Below are the code and all the weights of a small trained network. Each question names an input and a target symbol and asks about switching units off, where a switched-off unit gives its printed mean instead of its output.

import numpy as np


def w(rows, s, z=0):
    codes = np.array(rows[::2]) - 128.0
    scale = np.full(codes.shape[1], s)
    scale[-1] = z or s
    return codes * scale


def f(y):
    return np.maximum(y, 0)


def softmax(a):
    e = np.exp(a - a.max(-1, keepdims=True))
    return e / e.sum(-1, keepdims=True)


def log_softmax(a):
    a = a - a.max(-1, keepdims=True)
    return a - np.log(np.exp(a).sum(-1, keepdims=True))


def net(x, mask):
    ids = ['βεζμστψω'.index(c) for c in x.split()]
    T = len(ids)
    res = E[ids] + P[:T]
    u = 0
    for l in range(2):
        r = res
        for j in range(2):
            rows = slice(4 * j, 4 * j + 4)
            q, k, v = (r @ M[l][rows].T for M in (Q, K, V))
            z = softmax(np.where(np.tri(T) > 0, q @ k.T / 4**0.5, -1e9)) @ v
            o = O[l][rows]
            res = res + np.where(mask[u + j], z, o[:, -1]) @ o[:, :-1]
        u += 2
        y = f(res @ A[l][:, :-1].T + A[l][:, -1])
        res = res + np.where(mask[u : u + 12], y, B[l][:, -1]) @ B[l][:, :-1]
        u += 12
    return log_softmax(res[-1] @ U[:, :-1].T + U[:, -1])


Q, K, V, O, A, B = {}, {}, {}, {}, {}, {}
E = w([
[2,67,124,141,238,117,123,150,209],'β',
[121,81,78,161,146,53,51,185,43],'ε',
[170,139,193,62,210,136,95,198,213],'ζ',
[169,214,224,190,165,116,112,70,100],'μ',
[114,190,52,174,202,150,122,90,183],'σ',
[159,6,20,30,194,150,123,92,127],'τ',
[197,132,169,19,151,29,200,136,97],'ψ',
[49,141,142,82,142,183,119,128,26],'ω',
],0.0087)
P = w([
[181,117,102,168,93,120,196,253,140],'0',
[114,123,180,111,111,114,78,100,116],'1',
[104,127,177,109,137,111,94,111,114],'2',
[113,126,168,114,133,111,104,102,110],'3',
[114,127,170,102,146,124,104,120,109],'4',
[106,133,161,108,145,112,94,110,111],'5',
[123,136,174,103,173,127,129,121,112],'6',
[116,141,157,104,140,113,122,134,107],'7',
[123,134,158,111,154,117,129,145,101],'8',
],0.005)
Q[0] = w([
[123,126,124,96,251,104,94,125,96],'0.h1',
[108,132,131,88,152,157,131,102,105],'0.h1',
[139,117,115,110,99,208,112,136,118],'0.h1',
[173,97,107,146,103,100,91,114,156],'0.h1',
[127,137,131,141,132,128,157,123,127],'0.h2',
[139,180,110,107,226,100,120,114,85],'0.h2',
[146,166,136,96,134,110,147,131,118],'0.h2',
[139,91,200,90,171,109,116,133,89],'0.h2',
],0.022)
K[0] = w([
[177,86,117,167,92,163,222,189,101],'0.h1',
[86,111,140,107,112,176,161,119,80],'0.h1',
[108,124,168,62,118,164,114,93,61],'0.h1',
[193,87,138,118,143,80,102,73,170],'0.h1',
[114,123,131,120,140,142,148,125,119],'0.h2',
[166,198,8,183,117,132,203,146,152],'0.h2',
[177,151,98,105,102,132,152,98,104],'0.h2',
[195,93,117,147,110,117,162,249,79],'0.h2',
],0.017)
V[0] = w([
[89,97,123,128,70,134,134,169,164],'0.h1',
[109,162,214,67,179,221,89,83,2],'0.h1',
[228,98,101,164,165,76,151,61,193],'0.h1',
[103,187,45,136,101,102,150,209,182],'0.h1',
[56,144,206,186,124,60,44,43,156],'0.h2',
[114,99,64,114,67,183,133,176,184],'0.h2',
[108,232,53,109,190,170,138,43,136],'0.h2',
[184,201,60,208,80,95,83,101,170],'0.h2',
],0.0063)
O[0] = w([
[147,148,120,117,177,158,161,153,93,112],'0.h1',
[43,164,91,97,86,105,34,88,121,129],'0.h1',
[170,54,183,164,107,131,137,109,155,118],'0.h1',
[154,161,122,149,106,136,190,188,140,156],'0.h1',
[147,106,148,132,253,102,130,77,111,1],'0.h2',
[170,127,92,152,155,187,144,171,94,101],'0.h2',
[188,155,73,157,100,111,118,77,173,68],'0.h2',
[176,142,77,124,145,68,83,119,111,90],'0.h2',
],0.0064,0.0031)
A[0] = w([
[47,103,167,157,121,60,100,134,210,81],'0.n1',
[156,179,95,149,148,134,129,36,178,107],'0.n2',
[101,114,101,116,85,141,141,197,153,143],'0.n3',
[123,221,177,170,143,220,107,107,30,186],'0.n4',
[62,118,92,211,166,149,121,115,218,172],'0.n5',
[88,28,78,131,142,73,109,160,160,186],'0.n6',
[143,75,115,230,78,76,14,142,92,161],'0.n7',
[195,204,185,57,178,198,27,170,253,98],'0.n8',
[63,126,157,139,172,81,102,208,29,212],'0.n9',
[138,255,180,232,114,155,172,94,112,253],'0.n10',
[186,95,73,27,136,83,159,163,139,139],'0.n11',
[111,108,161,160,142,107,118,138,199,81],'0.n12',
],0.0067,0.0017)
B[0] = w([
[109,156,209,129,170,120,175,92,97,164],'0.n1',
[137,141,25,83,123,64,145,158,144,166],'0.n2',
[85,141,81,117,160,156,145,163,109,174],'0.n3',
[84,134,111,151,68,92,114,94,221,211],'0.n4',
[175,203,115,90,159,92,202,117,191,171],'0.n5',
[109,33,177,158,153,186,170,85,153,184],'0.n6',
[142,64,74,173,128,59,181,82,106,164],'0.n7',
[68,79,144,169,144,51,37,202,116,196],'0.n8',
[104,152,132,203,68,85,187,129,118,255],'0.n9',
[134,59,155,141,56,118,112,104,255,207],'0.n10',
[96,99,97,56,75,128,155,155,147,211],'0.n11',
[77,119,137,103,145,136,154,153,149,153],'0.n12',
],0.0086,0.0048)
Q[1] = w([
[29,37,59,105,28,81,236,227,254],'1.h1',
[138,146,148,108,88,77,176,151,205],'1.h1',
[147,125,121,175,187,170,81,120,153],'1.h1',
[152,75,100,104,145,175,122,114,132],'1.h1',
[120,142,100,88,132,150,99,134,133],'1.h2',
[33,58,62,170,110,87,179,177,224],'1.h2',
[35,54,83,57,55,43,203,164,215],'1.h2',
[82,94,114,93,100,101,166,147,171],'1.h2',
],0.0095)
K[1] = w([
[153,101,86,147,115,166,206,249,160],'1.h1',
[166,134,160,133,123,114,160,169,149],'1.h1',
[141,118,116,140,153,130,105,99,134],'1.h1',
[123,100,113,108,134,161,126,130,114],'1.h1',
[134,142,142,139,125,137,134,139,161],'1.h2',
[154,113,100,195,68,142,156,202,157],'1.h2',
[125,132,111,130,92,142,180,208,143],'1.h2',
[132,132,121,123,118,148,153,170,141],'1.h2',
],0.014)
V[1] = w([
[121,28,97,104,36,104,30,187,61],'1.h1',
[142,136,179,93,121,70,27,74,191],'1.h1',
[98,51,85,120,197,195,82,12,122],'1.h1',
[195,168,139,123,132,220,73,220,228],'1.h1',
[51,177,88,240,150,216,81,227,122],'1.h2',
[41,205,143,111,62,106,142,65,172],'1.h2',
[229,171,30,210,33,126,132,110,127],'1.h2',
[129,159,115,65,37,255,183,132,142],'1.h2',
],0.0066)
O[1] = w([
[190,80,144,129,86,156,47,129,43,151],'1.h1',
[153,214,110,151,69,168,73,178,181,27],'1.h1',
[66,70,92,168,97,210,126,127,211,10],'1.h1',
[151,173,132,70,223,118,39,111,166,136],'1.h1',
[71,172,137,193,187,114,29,62,55,158],'1.h2',
[51,179,128,116,45,122,140,142,135,125],'1.h2',
[108,124,11,154,126,57,128,112,156,119],'1.h2',
[94,110,84,3,134,120,144,100,98,170],'1.h2',
],0.0058,0.012)
A[1] = w([
[113,138,188,35,143,93,80,59,167,170],'1.n1',
[64,71,110,126,121,102,143,255,175,96],'1.n2',
[168,93,119,99,108,65,58,87,92,148],'1.n3',
[145,105,207,158,44,74,107,103,220,179],'1.n4',
[71,49,111,169,196,88,51,66,145,147],'1.n5',
[140,58,107,69,113,157,91,95,127,137],'1.n6',
[134,111,152,139,67,160,113,114,171,41],'1.n7',
[151,106,162,178,84,172,123,118,204,40],'1.n8',
[200,76,154,124,157,146,139,167,186,86],'1.n9',
[135,206,80,161,75,182,130,103,133,112],'1.n10',
[147,100,113,119,112,133,98,119,215,99],'1.n11',
[127,63,75,123,130,247,105,114,154,4],'1.n12',
],0.0062,0.0019)
B[1] = w([
[121,184,164,58,111,194,120,164,181,255],'1.n1',
[212,174,204,146,151,176,17,78,105,186],'1.n2',
[155,92,108,114,52,105,99,206,130,239],'1.n3',
[144,121,136,144,66,221,182,179,143,221],'1.n4',
[128,140,70,255,166,189,126,98,156,238],'1.n5',
[134,116,108,132,129,200,130,148,134,175],'1.n6',
[119,137,89,112,161,143,160,194,80,150],'1.n7',
[107,69,115,108,197,106,103,99,122,155],'1.n8',
[83,141,132,63,92,109,76,85,175,156],'1.n9',
[128,114,121,155,135,139,78,74,197,144],'1.n10',
[127,100,155,106,125,178,126,122,123,155],'1.n11',
[117,214,165,171,122,109,137,155,173,143],'1.n12',
],0.0074,0.0087)
U = w([
[58,140,212,144,220,132,187,111,146,73],'β',
[129,54,133,210,128,62,151,145,63,139],'ε',
[142,130,213,157,188,133,9,193,86,1],'ζ',
[133,123,193,194,54,174,139,172,194,206],'μ',
[174,136,77,112,163,56,84,122,204,159],'σ',
[85,19,75,83,161,242,95,137,104,116],'τ',
[139,119,197,37,95,62,172,183,88,142],'ψ',
[4,180,110,134,79,121,81,129,83,148],'ω',
],0.0037,0.00091)

Each question gives the input, a string of symbols that net reads in full, and the target symbol t.
The units are the heads (4 rows each of Q, K, V and O) and the neurons (one row each of A and B). Each row of codes is followed by its name. A weight is (code - 128) times the scale printed after its matrix; where a second scale follows, it is the last column's (O, A, B and U).
mask holds one flag per unit, layer by layer, with each layer's heads first. A switched-off unit (its flag False) gives its mean, the last column of its rows in O or B, instead of its output. The means were averaged over made-up inputs and are rounded, as every weight is.
A unit's drop is (log p(t) with every unit on - log p(t) with that unit switched off) / (log p(t) with every unit on - log p(t) with every unit switched off).
The circuit of an input: a set's keep is (log p(t) with only the set's units on - log p(t) with every unit switched off) / (log p(t) with every unit on - log p(t) with every unit switched off). Starting from the 12 units with the biggest drops (on a tie, the unit counted first), units are removed one at a time, each time the one whose removal leaves the highest keep (on an exact tie, the one counted first), for as long as the keep stays at least 0.8.
circuit, biggest first: the units of the circuit, biggest drop first
most important unit: the unit with the biggest drop
k most important neurons: the k neurons with the biggest drops, biggest first
top k neurons in layer l: the k neurons of layer l with the biggest drops, biggest first
heads that matter: for each layer, one digit per head in row order, 1 if its drop is at least 0.15 and else 0, layers parted by /
input μ β ε, target μ: circuit, biggest first => [1.h1 1.h2 0.h2]
input ψ β ψ μ ε ε μ, target ψ: circuit, biggest first => [1.h2 1.n5 0.h2]
input ψ μ σ β, target ψ: heads that matter => 00 / 11
input β μ β ζ μ σ ζ ω σ, target β: circuit, biggest first => [1.h1 0.n5 1.n3 0.h1]
input ζ μ μ ψ ψ, target ζ: circuit, biggest first => [1.h2 0.n8 1.h1]
input ζ μ σ, target σ: circuit, biggest first => [0.h2 0.n2]
input ε β ω μ ψ ω, target ε: top neuron in layer 1 => [1.n1]
input ω σ ζ β τ β ψ ε μ, target ω: circuit, biggest first => [1.h2 0.h1 0.n4]
input ζ ψ β μ μ ω, target ζ: circuit, biggest first => [1.h2 1.h1 0.n8]
input ω σ ζ β, target ω: circuit, biggest first => [1.h2 0.h1]
input ω ω β ε, target ω: heads that matter => 11 / 01
input σ μ μ μ ψ ψ σ ψ μ, target σ: heads that matter => 11 / 11
input ε ψ ψ ψ ζ β ε μ, target ε: heads that matter => 01 / 11
input μ σ ε ψ ζ ω, target μ: circuit, biggest first => [1.h2 1.h1 0.h2]
input τ β ζ τ μ ω σ μ, target τ: 2 most important neurons => [0.n10 0.n9]
input β ω ψ ψ ω ω τ ψ μ, target β: most important unit => 1.h1
input β ζ ω ψ ζ, target β: heads that matter => 11 / 10
input ω τ ψ ψ ε ω σ, target ω: heads that matter => 10 / 01
input μ ζ β μ ψ, target μ: heads that matter => 11 / 11
input τ ψ ω ψ μ ψ ζ ζ, target ζ: circuit, biggest first => [0.n8 1.n2]
input σ μ μ ψ ω ψ τ, target σ: most important unit => 0.h2
input σ ζ τ μ ψ ζ σ ψ, target σ: heads that matter => 11 / 11
input β μ ω, target β: 2 most important neurons => [0.n4 1.n3]
input τ μ ζ μ ζ ψ τ, target τ: 2 most important neurons => [1.n6 0.n11]
input β ε ε ψ ζ β, target β: heads that matter => 00 / 10
input τ τ ζ, target τ: heads that matter => 01 / 11
input ε ψ ψ μ β ψ, target ε: most important neuron => [0.n9]
input ψ ζ ζ ψ μ σ ω σ, target ψ: 2 most important neurons => [1.n5 0.n11]
input τ ω ω μ σ μ σ, target σ: top 2 neurons in layer 0 => [0.n5 0.n2]
